Below are the code and all the weights of a small trained network. Each question names an input and a target symbol and asks about switching units off, where a switched-off unit gives its printed mean instead of its output.

import numpy as np


def w(rows, s, z=0):
    codes = np.array(rows[::2]) - 128.0
    scale = np.full(codes.shape[1], s)
    scale[-1] = z or s
    return codes * scale


def f(y):
    return y / 2 * (1 + np.tanh(0.7978845608 * (y + 0.044715 * y**3)))


def softmax(a):
    e = np.exp(a - a.max(-1, keepdims=True))
    return e / e.sum(-1, keepdims=True)


def log_softmax(a):
    a = a - a.max(-1, keepdims=True)
    return a - np.log(np.exp(a).sum(-1, keepdims=True))


def net(x, mask):
    ids = ['ΓΔΩαβλμπφ'.index(c) for c in x.split()]
    T = len(ids)
    res = E[ids] + P[:T]
    q, k, v = (res @ M[0].T for M in (Q, K, V))
    z = softmax(np.where(np.tri(T) > 0, q @ k.T / 4**0.5, -1e9)) @ v
    res = res + np.where(mask[0], z, O[0][:, -1]) @ O[0][:, :-1]
    y = f(res @ A[0][:, :-1].T + A[0][:, -1])
    res = res + np.where(mask[1:9], y, B[0][:, -1]) @ B[0][:, :-1]
    return log_softmax(res[-1] @ U[:, :-1].T + U[:, -1])


Q, K, V, O, A, B = {}, {}, {}, {}, {}, {}
E = w([
[111,126,40,254,198,35,174,82,210],'Γ',
[125,61,180,208,12,113,66,112,95],'Δ',
[156,88,156,185,118,100,80,172,218],'Ω',
[181,49,134,161,189,64,167,98,79],'α',
[122,21,185,133,121,137,71,73,80],'β',
[249,149,66,108,101,76,108,141,105],'λ',
[191,53,175,97,231,124,89,143,186],'μ',
[143,122,85,72,159,154,53,65,85],'π',
[165,155,59,48,199,132,33,107,209],'φ',
],0.0055)
P = w([
[132,88,88,201,69,224,194,86,212],'0',
[20,122,104,185,141,24,94,230,84],'1',
[222,142,176,213,144,126,59,22,153],'2',
[88,175,165,145,167,3,40,188,56],'3',
[225,110,93,69,127,248,122,81,163],'4',
[104,139,105,27,183,55,51,226,44],'5',
[234,87,72,99,172,162,26,96,99],'6',
[68,137,124,97,173,46,52,196,35],'7',
],0.0063)
Q[0] = w([
[137,117,104,166,169,64,2,119,92],'H0',
[115,138,151,152,148,76,112,205,100],'H0',
[173,50,82,153,79,134,133,116,173],'H0',
[28,165,122,72,101,74,163,171,114],'H0',
],0.037)
K[0] = w([
[110,29,11,23,92,224,159,228,148],'H0',
[85,58,88,137,141,181,234,146,72],'H0',
[245,132,214,70,150,145,112,171,78],'H0',
[113,107,157,251,42,106,204,180,175],'H0',
],0.025)
V[0] = w([
[235,78,163,146,87,101,220,177,31],'H0',
[36,124,130,121,61,177,96,32,22],'H0',
[169,254,62,144,2,110,102,155,135],'H0',
[123,194,12,126,227,97,217,52,83],'H0',
],0.017)
O[0] = w([
[86,170,147,108,36,57,64,91,235,3],'H0',
[69,67,47,61,152,69,194,60,62,81],'H0',
[113,207,105,151,194,78,3,64,72,62],'H0',
[148,215,167,169,138,146,199,7,81,44],'H0',
],0.011,0.0037)
A[0] = w([
[189,114,108,145,94,153,135,6,187,148],'N0',
[134,148,152,98,70,100,171,81,179,100],'N1',
[50,157,137,70,111,60,113,150,114,11],'N2',
[40,192,146,93,159,79,128,167,66,2],'N3',
[187,137,136,175,128,187,126,48,170,17],'N4',
[65,187,166,66,136,95,210,208,69,10],'N5',
[205,81,112,139,76,169,149,31,200,171],'N6',
[190,57,96,135,115,156,120,84,185,160],'N7',
],0.015,0.0048)
B[0] = w([
[148,35,133,185,180,213,98,208,136,194],'N0',
[140,106,129,13,64,199,131,85,103,171],'N1',
[60,208,183,159,167,186,181,137,124,199],'N2',
[233,51,115,123,92,48,184,143,188,173],'N3',
[94,182,89,59,34,82,179,171,113,232],'N4',
[55,157,135,162,114,141,68,50,159,172],'N5',
[111,165,201,111,247,47,118,102,150,240],'N6',
[142,140,77,188,67,130,124,80,110,255],'N7',
],0.014,0.0098)
U = w([
[174,166,107,101,85,139,172,141,70,138],'Γ',
[116,94,146,121,159,92,199,195,143,2],'Δ',
[101,103,104,80,144,56,2,207,118,171],'Ω',
[155,110,181,77,126,167,126,107,149,139],'α',
[59,137,132,166,122,157,104,96,130,133],'β',
[184,209,186,178,141,88,101,88,161,104],'λ',
[215,71,131,206,63,214,163,145,194,78],'μ',
[131,38,78,88,105,24,122,102,123,188],'π',
[178,113,157,193,229,179,133,110,56,174],'φ',
],0.0038,0.0039)

Each question gives the input, a string of symbols that net reads in full, and the target symbol t.
The units are the heads (4 rows each of Q, K, V and O) and the neurons (one row each of A and B). Each row of codes is followed by its name. A weight is (code - 128) times the scale printed after its matrix; where a second scale follows, it is the last column's (O, A, B and U).
mask holds one flag per unit, heads first, then neurons. A switched-off unit (its flag False) gives its mean, the last column of its rows in O or B, instead of its output. The means were averaged over made-up inputs and are rounded, as every weight is.
A unit's drop is (log p(t) with every unit on - log p(t) with that unit switched off) / (log p(t) with every unit on - log p(t) with every unit switched off).
The circuit of an input: a set's keep is (log p(t) with only the set's units on - log p(t) with every unit switched off) / (log p(t) with every unit on - log p(t) with every unit switched off). Starting from all 9 units, units are removed one at a time, each time the one whose removal leaves the highest keep (on an exact tie, the one counted first), for as long as the keep stays at least 0.8.
units of the circuit, in order: the units of the circuit, biggest drop first
unit that matters most: the unit with the biggest drop
top k neurons: the k neurons with the biggest drops, biggest first
input π λ Γ β μ μ, target π: top 2 neurons => (N3; N2)
input φ Γ λ α Δ π π, target φ: units of the circuit, in order => (H0; N0; N4)
input φ Δ Δ Δ μ, target λ: units of the circuit, in order => (N6; H0)
input Δ Γ λ Γ, target Δ: units of the circuit, in order => (N2; H0; N3)
input Δ μ μ π, target Δ: unit that matters most => N2
input β μ Δ φ φ Ω, target β: units of the circuit, in order => (H0; N5; N2)
input Δ Γ α, target α: units of the circuit, in order => (N1; H0)
input φ β μ Δ Γ, target λ: units of the circuit, in order => (N6; H0; N7)
input π μ φ Ω, target π: top 4 neurons => (N3; N2; N0; N6)
input Γ Δ β φ β Δ, target Γ: units of the circuit, in order => (H0; N4)
input α λ Δ π β, target φ: units of the circuit, in order => (H0; N4; N0)
input Ω Δ λ α Γ Ω Γ, target μ: units of the circuit, in order => (H0; N6)
input β β μ Ω Ω, target λ: top 3 neurons => (N6; N7; N0)
input μ μ Ω λ, target μ: top 2 neurons => (N6; N4)
input π φ α φ φ Γ, target π: units of the circuit, in order => (H0; N3)
input β β Γ, target π: top 2 neurons => (N2; N7)
input φ λ β, target Γ: top 2 neurons => (N4; N6)
input β Ω Ω π Ω α, target β: top 2 neurons => (N5; N2)
input π λ Γ Δ λ, target Ω: top 2 neurons => (N4; N0)
input λ Ω Δ β π, target φ: top 2 neurons => (N0; N6)
input Ω μ λ π α λ Ω, target Ω: units of the circuit, in order => (H0; N4; N0; N2)
input λ Ω λ μ, target λ: top neuron => (N2)
input Γ Δ α Ω, target Γ: units of the circuit, in order => (H0; N4)
